Here is a tiny trained network, its code and every weight. The questions are about switching its units off for an input and a target symbol, where a switched-off unit gives its printed mean instead of its output.

import numpy as np


def w(rows, s, z=0):
    codes = np.array(rows[::2]) - 128.0
    scale = np.full(codes.shape[1], s)
    scale[-1] = z or s
    return codes * scale


def f(y):
    return np.maximum(y, 0)


def softmax(a):
    e = np.exp(a - a.max(-1, keepdims=True))
    return e / e.sum(-1, keepdims=True)


def log_softmax(a):
    a = a - a.max(-1, keepdims=True)
    return a - np.log(np.exp(a).sum(-1, keepdims=True))


def net(x, mask):
    ids = ['αβγδζηθλμξστφψω'.index(c) for c in x.split()]
    T = len(ids)
    res = E[ids] + P[:T]
    u = 0
    for l in range(2):
        r = res
        for j in range(3):
            rows = slice(4 * j, 4 * j + 4)
            q, k, v = (r @ M[l][rows].T for M in (Q, K, V))
            z = softmax(np.where(np.tri(T) > 0, q @ k.T / 4**0.5, -1e9)) @ v
            o = O[l][rows]
            res = res + np.where(mask[u + j], z, o[:, -1]) @ o[:, :-1]
        u += 3
        y = f(res @ A[l][:, :-1].T + A[l][:, -1])
        res = res + np.where(mask[u : u + 8], y, B[l][:, -1]) @ B[l][:, :-1]
        u += 8
    return log_softmax(res[-1] @ U[:, :-1].T + U[:, -1])


Q, K, V, O, A, B = {}, {}, {}, {}, {}, {}
E = w([
[101,157,179,134],'α',
[85,2,64,124],'β',
[118,153,136,148],'γ',
[144,122,107,116],'δ',
[148,111,67,171],'ζ',
[153,88,38,147],'η',
[102,112,154,127],'θ',
[124,99,160,103],'λ',
[71,138,231,106],'μ',
[171,183,139,108],'ξ',
[123,74,121,69],'σ',
[95,58,97,118],'τ',
[178,79,15,173],'φ',
[128,173,203,42],'ψ',
[137,169,125,188],'ω',
],0.008)
P = w([
[80,149,84,122],'0',
[142,146,104,2],'1',
[178,84,200,157],'2',
[137,117,96,171],'3',
[101,159,105,70],'4',
[188,116,175,139],'5',
[119,110,103,179],'6',
[87,155,115,71],'7',
[159,94,185,122],'8',
[133,123,98,178],'9',
[85,159,116,77],'10',
[170,87,174,108],'11',
],0.011)
Q[0] = w([
[61,153,121,199],'0.h1',
[203,144,165,162],'0.h1',
[111,132,160,239],'0.h1',
[95,195,102,145],'0.h1',
[157,154,110,179],'0.h2',
[140,44,135,106],'0.h2',
[39,113,171,143],'0.h2',
[165,134,235,151],'0.h2',
[128,164,93,146],'0.h3',
[159,123,232,222],'0.h3',
[66,142,128,139],'0.h3',
[249,42,195,85],'0.h3',
],0.013)
K[0] = w([
[175,96,199,189],'0.h1',
[131,61,105,69],'0.h1',
[204,69,191,129],'0.h1',
[114,85,165,208],'0.h1',
[165,145,98,160],'0.h2',
[110,54,112,92],'0.h2',
[59,102,179,161],'0.h2',
[162,77,199,165],'0.h2',
[117,130,114,84],'0.h3',
[250,70,100,88],'0.h3',
[78,132,83,113],'0.h3',
[239,117,227,224],'0.h3',
],0.014)
V[0] = w([
[180,78,166,97],'0.h1',
[144,123,138,139],'0.h1',
[62,176,95,90],'0.h1',
[162,45,130,139],'0.h1',
[129,159,102,109],'0.h2',
[51,254,69,179],'0.h2',
[177,147,112,40],'0.h2',
[191,149,129,14],'0.h2',
[172,66,103,23],'0.h3',
[140,124,98,152],'0.h3',
[141,123,68,169],'0.h3',
[171,127,176,198],'0.h3',
],0.0078)
O[0] = w([
[86,164,150,215,143],'0.h1',
[131,142,136,157,100],'0.h1',
[98,70,128,38,207],'0.h1',
[125,189,71,190,152],'0.h1',
[90,113,144,101,140],'0.h2',
[157,62,103,2,5],'0.h2',
[41,102,165,159,217],'0.h2',
[31,80,168,198,230],'0.h2',
[147,196,126,213,251],'0.h3',
[159,132,126,99,128],'0.h3',
[191,154,113,75,129],'0.h3',
[120,42,210,124,75],'0.h3',
],0.007,0.002)
A[0] = w([
[243,105,117,182,252],'0.n1',
[198,166,142,161,199],'0.n2',
[183,2,123,211,197],'0.n3',
[76,105,2,157,111],'0.n4',
[203,108,79,8,83],'0.n5',
[18,233,90,67,211],'0.n6',
[142,34,177,71,67],'0.n7',
[135,120,8,162,86],'0.n8',
],0.0077,0.0032)
B[0] = w([
[27,132,185,219,218],'0.n1',
[96,71,147,102,180],'0.n2',
[165,184,208,32,248],'0.n3',
[195,195,123,74,215],'0.n4',
[202,92,70,202,168],'0.n5',
[89,101,9,73,253],'0.n6',
[94,120,87,226,170],'0.n7',
[123,229,137,126,189],'0.n8',
],0.012,0.0052)
Q[1] = w([
[149,136,51,92],'1.h1',
[62,138,216,101],'1.h1',
[151,147,251,131],'1.h1',
[53,169,202,205],'1.h1',
[149,158,62,94],'1.h2',
[33,103,76,54],'1.h2',
[138,138,97,81],'1.h2',
[151,118,153,79],'1.h2',
[99,88,106,142],'1.h3',
[55,148,127,156],'1.h3',
[131,134,114,53],'1.h3',
[127,161,138,99],'1.h3',
],0.013)
K[1] = w([
[113,102,82,118],'1.h1',
[145,119,170,79],'1.h1',
[97,171,159,69],'1.h1',
[119,122,254,136],'1.h1',
[148,148,82,126],'1.h2',
[148,54,68,159],'1.h2',
[158,131,108,113],'1.h2',
[170,134,159,82],'1.h2',
[108,90,120,122],'1.h3',
[85,123,157,101],'1.h3',
[112,152,100,112],'1.h3',
[116,159,134,110],'1.h3',
],0.017)
V[1] = w([
[2,210,144,81],'1.h1',
[195,250,133,168],'1.h1',
[188,56,119,138],'1.h1',
[41,55,116,198],'1.h1',
[153,121,176,207],'1.h2',
[158,140,127,21],'1.h2',
[78,54,99,153],'1.h2',
[88,79,102,140],'1.h2',
[172,106,171,141],'1.h3',
[74,97,213,123],'1.h3',
[157,175,121,119],'1.h3',
[124,191,95,108],'1.h3',
],0.011)
O[1] = w([
[222,31,158,8,173],'1.h1',
[73,155,225,133,186],'1.h1',
[84,175,90,191,94],'1.h1',
[212,138,79,180,61],'1.h1',
[137,131,157,189,56],'1.h2',
[67,80,153,54,184],'1.h2',
[191,102,53,129,23],'1.h2',
[172,113,74,127,64],'1.h2',
[122,147,85,133,13],'1.h3',
[208,144,79,128,136],'1.h3',
[113,98,120,105,167],'1.h3',
[121,83,147,101,253],'1.h3',
],0.011,0.0038)
A[1] = w([
[104,108,252,54,115],'1.n1',
[73,195,232,234,106],'1.n2',
[184,2,137,131,2],'1.n3',
[225,30,241,182,184],'1.n4',
[117,30,149,253,103],'1.n5',
[144,155,32,98,254],'1.n6',
[24,155,93,173,143],'1.n7',
[200,255,215,78,119],'1.n8',
],0.0074,0.0047)
B[1] = w([
[211,168,79,158,251],'1.n1',
[126,84,3,139,217],'1.n2',
[131,232,191,99,168],'1.n3',
[97,48,56,76,232],'1.n4',
[148,206,131,103,143],'1.n5',
[128,70,176,206,179],'1.n6',
[159,153,218,116,224],'1.n7',
[46,157,189,139,214],'1.n8',
],0.014,0.023)
U = w([
[172,135,122,189,147],'α',
[196,230,120,129,143],'β',
[136,170,194,166,149],'γ',
[75,138,207,105,118],'δ',
[30,175,119,128,84],'ζ',
[102,198,95,130,115],'η',
[106,121,167,151,169],'θ',
[51,46,71,80,196],'λ',
[205,117,52,180,69],'μ',
[126,111,137,164,159],'ξ',
[150,111,55,58,187],'σ',
[111,178,198,91,114],'τ',
[133,175,2,158,3],'φ',
[214,118,191,126,99],'ψ',
[134,182,97,188,74],'ω',
],0.0047,0.0037)

Each question gives the input, a string of symbols that net reads in full, and the target symbol t.
The units are the heads (4 rows each of Q, K, V and O) and the neurons (one row each of A and B). Each row of codes is followed by its name. A weight is (code - 128) times the scale printed after its matrix; where a second scale follows, it is the last column's (O, A, B and U).
mask holds one flag per unit, layer by layer, with each layer's heads first. A switched-off unit (its flag False) gives its mean, the last column of its rows in O or B, instead of its output. The means were averaged over made-up inputs and are rounded, as every weight is.
A unit's drop is (log p(t) with every unit on - log p(t) with that unit switched off) / (log p(t) with every unit on - log p(t) with every unit switched off).
top k neurons: the k neurons with the biggest drops, biggest first
k most important neurons of layer l: the k neurons of layer l with the biggest drops, biggest first
which heads matter: for each layer, one digit per head in row order, 1 if its drop is at least 0.15 and else 0, layers parted by /
input ζ ζ μ β τ, target ζ: top neuron : (0.n5)
input ζ φ ω μ ξ λ μ β β, target σ: top 2 neurons : (1.n4; 0.n3)
input σ τ ψ, target λ: top 4 neurons : (1.n4; 1.n7; 0.n6; 1.n1)
input μ σ μ β σ μ ξ γ α β ξ, target μ: top 2 neurons : (0.n5; 0.n3)
input φ β η, target λ: 4 most important neurons of layer 1 : (1.n4; 1.n7; 1.n8; 1.n1)
input ω β ζ ψ δ τ, target λ: 3 most important neurons of layer 0 : (0.n3; 0.n1; 0.n6)
input φ λ ψ λ η ξ β μ β η δ, target φ: 3 most important neurons of layer 1 : (1.n2; 1.n1; 1.n8)
input τ ψ β τ σ, target τ: which heads matter : 111 / 110
input α γ ζ α β ζ θ θ ξ η ξ, target α: 2 most important neurons of layer 1 : (1.n6; 1.n4)
input ζ μ γ σ φ η, target λ: top 4 neurons : (0.n3; 1.n4; 1.n1; 0.n1)
input ω η σ φ σ σ β τ, target ω: 2 most important neurons of layer 0 : (0.n5; 0.n3)
input θ β φ γ ξ φ σ θ ζ σ β λ, target λ: 4 most important neurons of layer 1 : (1.n4; 1.n7; 1.n8; 1.n1)
input ζ σ φ ψ φ, target ζ: top 2 neurons : (0.n5; 1.n7)
input τ ψ ξ, target λ: 4 most important neurons of layer 1 : (1.n4; 1.n1; 1.n7; 1.n8)
input α τ ξ ζ η σ, target λ: 4 most important neurons of layer 1 : (1.n4; 1.n7; 1.n1; 1.n8)
input ψ σ ψ λ φ ω β ζ λ θ β ζ, target λ: most important neuron of layer 0 : (0.n3)
input δ ψ λ σ η ω, target λ: top 2 neurons : (0.n3; 1.n4)
input β δ η σ β η γ φ, target β: 3 most important neurons of layer 0 : (0.n4; 0.n8; 0.n5)
input γ σ ξ ζ θ, target γ: 3 most important neurons of layer 0 : (0.n5; 0.n6; 0.n3)
input μ σ σ λ ψ, target μ: 4 most important neurons of layer 1 : (1.n6; 1.n8; 1.n7; 1.n4)
input ζ μ σ μ δ β γ ξ β β η, target ζ: 3 most important neurons of layer 1 : (1.n2; 1.n7; 1.n1)
input δ β β θ δ β φ ζ γ λ η, target δ: which heads matter : 111 / 111
input β ψ μ α σ τ φ, target φ: which heads matter : 101 / 010
input δ λ α σ ψ β β ω θ, target λ: top 3 neurons : (1.n4; 0.n3; 1.n7)
input φ ψ γ σ ζ γ σ ξ θ α β, target φ: top 4 neurons : (1.n2; 0.n5; 0.n8; 1.n1)
input ψ σ α ζ μ α φ β η φ α ψ, target σ: which heads matter : 000 / 100
